Below is a small trained network, with its code and all its weights. Each question gives an input and a target symbol and asks what happens when units are switched off, that is, made to give their printed mean instead of their output.

import numpy as np


def w(rows, s, z=0):
    codes = np.array(rows[::2]) - 128.0
    scale = np.full(codes.shape[1], s)
    scale[-1] = z or s
    return codes * scale


def norm(h):
    return h / np.sqrt((h * h).mean(-1, keepdims=True) + 1e-5)


def f(y):
    return np.maximum(y, 0)


def softmax(a):
    e = np.exp(a - a.max(-1, keepdims=True))
    return e / e.sum(-1, keepdims=True)


def log_softmax(a):
    a = a - a.max(-1, keepdims=True)
    return a - np.log(np.exp(a).sum(-1, keepdims=True))


def net(x, mask):
    ids = ['δεζηλμπσ'.index(c) for c in x.split()]
    T = len(ids)
    res = E[ids] + P[:T]
    r = norm(res)
    for j in range(3):
        rows = slice(3 * j, 3 * j + 3)
        q, k, v = (r @ M[0][rows].T for M in (Q, K, V))
        z = softmax(np.where(np.tri(T) > 0, q @ k.T / 3**0.5, -1e9)) @ v
        o = O[0][rows]
        res = res + np.where(mask[j], z, o[:, -1]) @ o[:, :-1]
    y = f(norm(res) @ A[0][:, :-1].T + A[0][:, -1])
    res = res + np.where(mask[3:11], y, B[0][:, -1]) @ B[0][:, :-1]
    return log_softmax(norm(res)[-1] @ U[:, :-1].T + U[:, -1])


Q, K, V, O, A, B = {}, {}, {}, {}, {}, {}
E = w([
[121,198,123,97,86,206],'δ',
[120,116,74,162,196,177],'ε',
[125,79,116,3,98,75],'ζ',
[95,30,130,111,51,112],'η',
[148,101,56,214,178,212],'λ',
[141,224,140,79,155,189],'μ',
[67,85,82,55,97,130],'π',
[93,98,212,107,154,158],'σ',
],0.0056)
P = w([
[2,236,103,189,137,2],'0',
[26,168,106,135,139,88],'1',
[51,141,107,112,148,126],'2',
[78,119,118,96,142,149],'3',
[109,102,138,83,124,160],'4',
[148,87,140,75,134,181],'5',
[146,41,138,42,165,207],'6',
],0.0038)
Q[0] = w([
[147,213,168,89,99,165],'head 1',
[156,201,209,161,7,39],'head 1',
[214,175,53,227,120,3],'head 1',
[46,39,53,12,115,201],'head 2',
[120,56,112,125,167,200],'head 2',
[97,156,159,65,220,252],'head 2',
[119,100,67,134,115,19],'head 3',
[83,98,171,64,175,223],'head 3',
[38,87,138,86,110,196],'head 3',
],0.0063)
K[0] = w([
[78,23,87,169,191,83],'head 1',
[18,181,81,218,195,106],'head 1',
[23,204,197,130,118,45],'head 1',
[215,72,189,130,176,254],'head 2',
[198,120,162,72,98,150],'head 2',
[171,31,148,60,119,148],'head 2',
[41,159,209,210,146,170],'head 3',
[183,126,131,48,112,149],'head 3',
[194,179,136,49,113,161],'head 3',
],0.0065)
V[0] = w([
[61,132,247,57,33,176],'head 1',
[107,85,56,249,22,199],'head 1',
[112,101,185,207,112,135],'head 1',
[134,14,15,106,86,102],'head 2',
[154,5,204,208,225,106],'head 2',
[117,52,192,50,82,94],'head 2',
[97,125,190,218,114,180],'head 3',
[136,173,131,189,250,112],'head 3',
[196,168,96,105,128,254],'head 3',
],0.0046)
O[0] = w([
[84,228,114,180,58,45,167],'head 1',
[25,67,70,136,226,74,92],'head 1',
[75,86,160,200,153,127,9],'head 1',
[131,83,28,109,54,23,39],'head 2',
[49,95,87,171,62,253,122],'head 2',
[114,191,130,153,8,93,25],'head 2',
[28,71,117,233,116,153,95],'head 3',
[174,106,140,208,77,151,219],'head 3',
[99,197,181,190,228,56,111],'head 3',
],0.0049,0.0011)
A[0] = w([
[199,147,75,182,86,104,62],'neuron 1',
[84,203,112,95,131,145,119],'neuron 2',
[211,70,40,135,185,111,145],'neuron 3',
[223,218,170,94,87,117,3],'neuron 4',
[254,100,78,61,37,107,63],'neuron 5',
[215,161,109,66,101,174,42],'neuron 6',
[250,101,117,125,113,72,41],'neuron 7',
[78,144,209,179,54,152,39],'neuron 8',
],0.0042,0.0025)
B[0] = w([
[124,3,95,185,153,128,136],'neuron 1',
[118,134,55,123,121,125,215],'neuron 2',
[181,149,117,83,88,115,250],'neuron 3',
[141,100,212,122,93,98,177],'neuron 4',
[115,67,186,167,165,196,201],'neuron 5',
[101,95,171,94,142,90,180],'neuron 6',
[204,82,158,111,157,142,143],'neuron 7',
[183,127,62,80,190,91,199],'neuron 8',
],0.0052,0.0024)
U = w([
[121,220,196,154,238,15,118],'δ',
[134,17,119,100,228,205,252],'ε',
[228,46,210,126,4,42,130],'ζ',
[50,83,61,131,50,6,17],'η',
[187,69,28,225,215,155,96],'λ',
[233,233,243,159,214,97,46],'μ',
[212,154,87,2,55,104,147],'π',
[21,183,234,206,24,232,175],'σ',
],0.0063,0.0027)

Each question gives the input, a string of symbols that net reads in full, and the target symbol t.
The units are the heads (3 rows each of Q, K, V and O) and the neurons (one row each of A and B). Each row of codes is followed by its name. A weight is (code - 128) times the scale printed after its matrix; where a second scale follows, it is the last column's (O, A, B and U).
mask holds one flag per unit, heads first, then neurons. A switched-off unit (its flag False) gives its mean, the last column of its rows in O or B, instead of its output. The means were averaged over made-up inputs and are rounded, as every weight is.
A unit's drop is (log p(t) with every unit on - log p(t) with that unit switched off) / (log p(t) with every unit on - log p(t) with every unit switched off).
The circuit of an input: a set's keep is (log p(t) with only the set's units on - log p(t) with every unit switched off) / (log p(t) with every unit on - log p(t) with every unit switched off). Starting from all 11 units, units are removed one at a time, each time the one whose removal leaves the highest keep (on an exact tie, the one counted first), for as long as the keep stays at least 0.8.
units of the circuit, in order: the units of the circuit, biggest drop first
most important unit: the unit with the biggest drop
k most important neurons: the k neurons with the biggest drops, biggest first
heads that matter: for each layer, one digit per head in row order, 1 if its drop is at least 0.15 and else 0, layers parted by /
drop of u: that unit's drop, to one decimal
input σ ε ε μ ε, target μ: most important unit => head 3
input π μ σ σ λ, target σ: units of the circuit, in order => [head 2; head 1]
input ε δ ζ ε π σ, target π: 2 most important neurons => [neuron 8; neuron 2]
input η σ σ, target σ: heads that matter => 110
input ε ε ε ε ε σ, target σ: heads that matter => 010
input π ζ σ, target π: heads that matter => 001
input μ δ μ δ μ, target δ: heads that matter => 001
input ζ ε ε ζ η δ ε, target π: units of the circuit, in order => [head 2; neuron 3]
input ε μ ε, target μ: heads that matter => 111
input μ μ π δ, target μ: heads that matter => 010
input ε π δ, target δ: heads that matter => 010
input σ σ ζ ε η π ε, target π: units of the circuit, in order => [head 3; head 2]
input ε δ ζ δ η π, target η: heads that matter => 110
input δ ε σ ε ε δ δ, target δ: units of the circuit, in order => [head 3]
input σ δ σ ε σ η π, target η: units of the circuit, in order => [head 1; head 2]
input ε ε ε μ π δ σ, target δ: heads that matter => 101
input σ δ σ η, target η: heads that matter => 100
input δ σ ε ε ζ ε, target ζ: heads that matter => 110
input λ δ ε, target δ: units of the circuit, in order => [head 1; head 3]
input ε δ π, target δ: most important unit => head 2
input σ σ ε ε δ σ, target δ: 2 most important neurons => [neuron 8; neuron 5]
input δ δ π π ε η, target η: drop of head 2 => 0.2
input μ ε ε ε ζ ε, target ζ: drop of neuron 5 => 0.1
input ε λ σ δ, target ε: drop of head 1 => 1.7
input ε η σ ε ε σ ε, target σ: drop of head 2 => 0.5
